Below are the code and all the weights of a small trained network. Each question names an input and a target symbol and asks about switching units off, where a switched-off unit gives its printed mean instead of its output.

import numpy as np


def w(rows, s, z=0):
    codes = np.array(rows[::2]) - 128.0
    scale = np.full(codes.shape[1], s)
    scale[-1] = z or s
    return codes * scale


def norm(h):
    return h / np.sqrt((h * h).mean(-1, keepdims=True) + 1e-5)


def f(y):
    return np.maximum(y, 0)


def softmax(a):
    e = np.exp(a - a.max(-1, keepdims=True))
    return e / e.sum(-1, keepdims=True)


def log_softmax(a):
    a = a - a.max(-1, keepdims=True)
    return a - np.log(np.exp(a).sum(-1, keepdims=True))


def net(x, mask):
    ids = ['ΔΩαβγεθλμπτ'.index(c) for c in x.split()]
    T = len(ids)
    res = E[ids] + P[:T]
    u = 0
    for l in range(2):
        q, k, v = (norm(res) @ M[l].T for M in (Q, K, V))
        z = softmax(np.where(np.tri(T) > 0, q @ k.T / 2**0.5, -1e9)) @ v
        res = res + np.where(mask[u], z, O[l][:, -1]) @ O[l][:, :-1]
        u += 1
        y = f(norm(res) @ A[l][:, :-1].T + A[l][:, -1])
        res = res + np.where(mask[u : u + 16], y, B[l][:, -1]) @ B[l][:, :-1]
        u += 16
    return log_softmax(norm(res)[-1] @ U[:, :-1].T + U[:, -1])


Q, K, V, O, A, B = {}, {}, {}, {}, {}, {}
E = w([
[178,118,102,48],'Δ',
[201,190,113,196],'Ω',
[137,96,132,61],'α',
[135,100,147,81],'β',
[121,81,225,106],'γ',
[133,171,7,142],'ε',
[130,66,160,44],'θ',
[192,111,156,72],'λ',
[147,131,76,185],'μ',
[80,170,9,116],'π',
[1,124,77,115],'τ',
],0.012)
P = w([
[153,184,153,8],'0',
[157,31,110,162],'1',
[148,120,93,98],'2',
[106,215,220,74],'3',
[135,98,98,173],'4',
[147,115,91,96],'5',
],0.014)
Q[0] = w([
[158,196,171,2],'L0H1',
[134,132,131,176],'L0H1',
],0.039)
K[0] = w([
[44,233,125,255],'L0H1',
[148,93,208,85],'L0H1',
],0.026)
V[0] = w([
[2,122,73,106],'L0H1',
[167,172,106,180],'L0H1',
],0.0077)
O[0] = w([
[107,229,140,101,144],'L0H1',
[254,71,198,58,4],'L0H1',
],0.0034,0.0021)
A[0] = w([
[103,188,190,187,133],'L0N1',
[80,154,116,100,30],'L0N2',
[151,123,146,89,135],'L0N3',
[108,96,41,165,95],'L0N4',
[124,176,174,91,131],'L0N5',
[116,195,157,56,161],'L0N6',
[165,129,129,229,143],'L0N7',
[131,125,172,193,113],'L0N8',
[167,127,104,167,84],'L0N9',
[167,125,153,231,193],'L0N10',
[47,71,122,179,85],'L0N11',
[38,107,207,192,36],'L0N12',
[35,79,109,110,58],'L0N13',
[111,229,169,57,3],'L0N14',
[137,95,109,161,92],'L0N15',
[119,106,190,253,110],'L0N16',
],0.021,0.0067)
B[0] = w([
[170,205,139,219,157],'L0N1',
[79,152,133,98,152],'L0N2',
[185,118,93,170,188],'L0N3',
[133,84,7,151,206],'L0N4',
[72,102,130,94,205],'L0N5',
[46,79,181,125,255],'L0N6',
[170,69,197,141,169],'L0N7',
[165,168,166,155,147],'L0N8',
[160,166,102,149,150],'L0N9',
[181,125,232,133,175],'L0N10',
[68,99,180,134,186],'L0N11',
[147,32,130,255,161],'L0N12',
[69,192,188,165,180],'L0N13',
[89,253,115,176,226],'L0N14',
[122,172,135,144,162],'L0N15',
[206,244,145,213,168],'L0N16',
],0.04,0.012)
Q[1] = w([
[151,148,75,100],'L1H1',
[66,252,13,36],'L1H1',
],0.03)
K[1] = w([
[111,103,128,158],'L1H1',
[254,92,113,202],'L1H1',
],0.044)
V[1] = w([
[119,2,88,239],'L1H1',
[180,149,160,161],'L1H1',
],0.0091)
O[1] = w([
[123,226,159,182,191],'L1H1',
[6,255,216,147,2],'L1H1',
],0.0051,0.0018)
A[1] = w([
[205,138,131,177,181],'L1N1',
[168,80,183,36,68],'L1N2',
[17,150,65,128,58],'L1N3',
[140,179,134,218,232],'L1N4',
[189,248,88,106,128],'L1N5',
[107,115,180,126,162],'L1N6',
[122,112,150,139,111],'L1N7',
[72,249,161,108,61],'L1N8',
[144,81,157,48,39],'L1N9',
[88,161,156,163,38],'L1N10',
[42,127,76,48,56],'L1N11',
[150,241,7,57,3],'L1N12',
[38,99,138,102,76],'L1N13',
[129,108,34,48,74],'L1N14',
[133,111,38,172,16],'L1N15',
[245,150,124,12,67],'L1N16',
],0.021,0.0037)
B[1] = w([
[164,67,110,93,189],'L1N1',
[102,122,75,95,136],'L1N2',
[187,163,175,152,253],'L1N3',
[61,139,96,104,250],'L1N4',
[140,191,132,36,138],'L1N5',
[121,131,101,102,182],'L1N6',
[118,134,116,129,152],'L1N7',
[29,161,147,67,226],'L1N8',
[117,183,117,132,134],'L1N9',
[96,97,144,122,211],'L1N10',
[159,72,156,114,180],'L1N11',
[100,166,63,3,142],'L1N12',
[179,169,126,91,216],'L1N13',
[84,72,171,105,148],'L1N14',
[159,173,132,191,173],'L1N15',
[73,119,187,31,137],'L1N16',
],0.059,0.015)
U = w([
[130,47,224,185,116],'Δ',
[140,6,159,38,151],'Ω',
[196,249,128,177,31],'α',
[164,191,78,183,95],'β',
[32,34,67,126,122],'γ',
[178,199,11,68,161],'ε',
[47,154,85,202,142],'θ',
[175,93,131,120,141],'λ',
[156,79,44,172,253],'μ',
[250,173,208,80,70],'π',
[70,186,221,51,130],'τ',
],0.011,0.0045)

Each question gives the input, a string of symbols that net reads in full, and the target symbol t.
The units are the heads (2 rows each of Q, K, V and O) and the neurons (one row each of A and B). Each row of codes is followed by its name. A weight is (code - 128) times the scale printed after its matrix; where a second scale follows, it is the last column's (O, A, B and U).
mask holds one flag per unit, layer by layer, with each layer's heads first. A switched-off unit (its flag False) gives its mean, the last column of its rows in O or B, instead of its output. The means were averaged over made-up inputs and are rounded, as every weight is.
A unit's drop is (log p(t) with every unit on - log p(t) with that unit switched off) / (log p(t) with every unit on - log p(t) with every unit switched off).
k most important neurons: the k neurons with the biggest drops, biggest first
k most important neurons of layer l: the k neurons of layer l with the biggest drops, biggest first
input Ω λ Ω γ α β, target Ω: 4 most important neurons of layer 0	L0N6, L0N14, L0N12, L0N16
input μ Ω θ, target Ω: 2 most important neurons of layer 1	L1N16, L1N3
input ε μ ε γ λ α, target ε: 2 most important neurons	L0N4, L0N14
input α Ω Ω α ε, target μ: 2 most important neurons of layer 0	L0N4, L0N14
input Δ ε α ε α β, target ε: 3 most important neurons of layer 0	L0N4, L0N12, L0N14
input γ γ θ, target γ: 4 most important neurons	L0N5, L0N4, L0N6, L0N3
input τ γ μ, target μ: 3 most important neurons of layer 0	L0N4, L0N7, L0N14
input μ β γ θ α γ, target μ: 4 most important neurons of layer 0	L0N14, L0N6, L0N3, L0N10
input π β τ τ π α, target π: most important neuron	L0N16
input π Ω α μ γ α, target μ: 2 most important neurons of layer 1	L1N8, L1N3
input μ τ λ γ τ π, target π: 3 most important neurons	L0N14, L0N16, L1N3
input γ γ γ, target γ: 4 most important neurons	L0N4, L0N6, L0N14, L0N5
input γ τ ε γ α θ, target ε: 2 most important neurons	L0N4, L0N14
input γ α λ λ Ω, target π: 2 most important neurons	L0N16, L0N10
input γ Ω μ Δ λ, target Ω: 2 most important neurons	L0N14, L1N1
input γ γ λ α τ, target θ: 2 most important neurons of layer 0	L0N4, L0N13
input β Ω Δ γ π β, target π: 2 most important neurons of layer 0	L0N16, L0N13
input ε ε λ λ ε γ, target ε: 2 most important neurons of layer 1	L1N8, L1N3
input γ β γ π λ, target Ω: 3 most important neurons of layer 0	L0N14, L0N10, L0N7
input γ γ θ π α, target α: 3 most important neurons	L0N4, L0N14, L1N3
input β ε λ, target ε: most important neuron	L0N4
input γ τ π, target π: 3 most important neurons of layer 0	L0N14, L0N16, L0N12
input γ τ θ τ Ω, target π: most important neuron of layer 0	L0N10
input γ μ γ, target μ: 4 most important neurons of layer 1	L1N8, L1N3, L1N13, L1N4
input ε α θ, target ε: 3 most important neurons	L0N4, L0N14, L0N16
input γ π α π α Δ, target π: 4 most important neurons	L0N16, L0N14, L0N10, L0N13
input π Ω β γ Ω α, target Ω: 4 most important neurons	L0N6, L0N14, L0N12, L0N11
input τ ε γ, target ε: 4 most important neurons	L0N4, L0N14, L0N16, L0N12
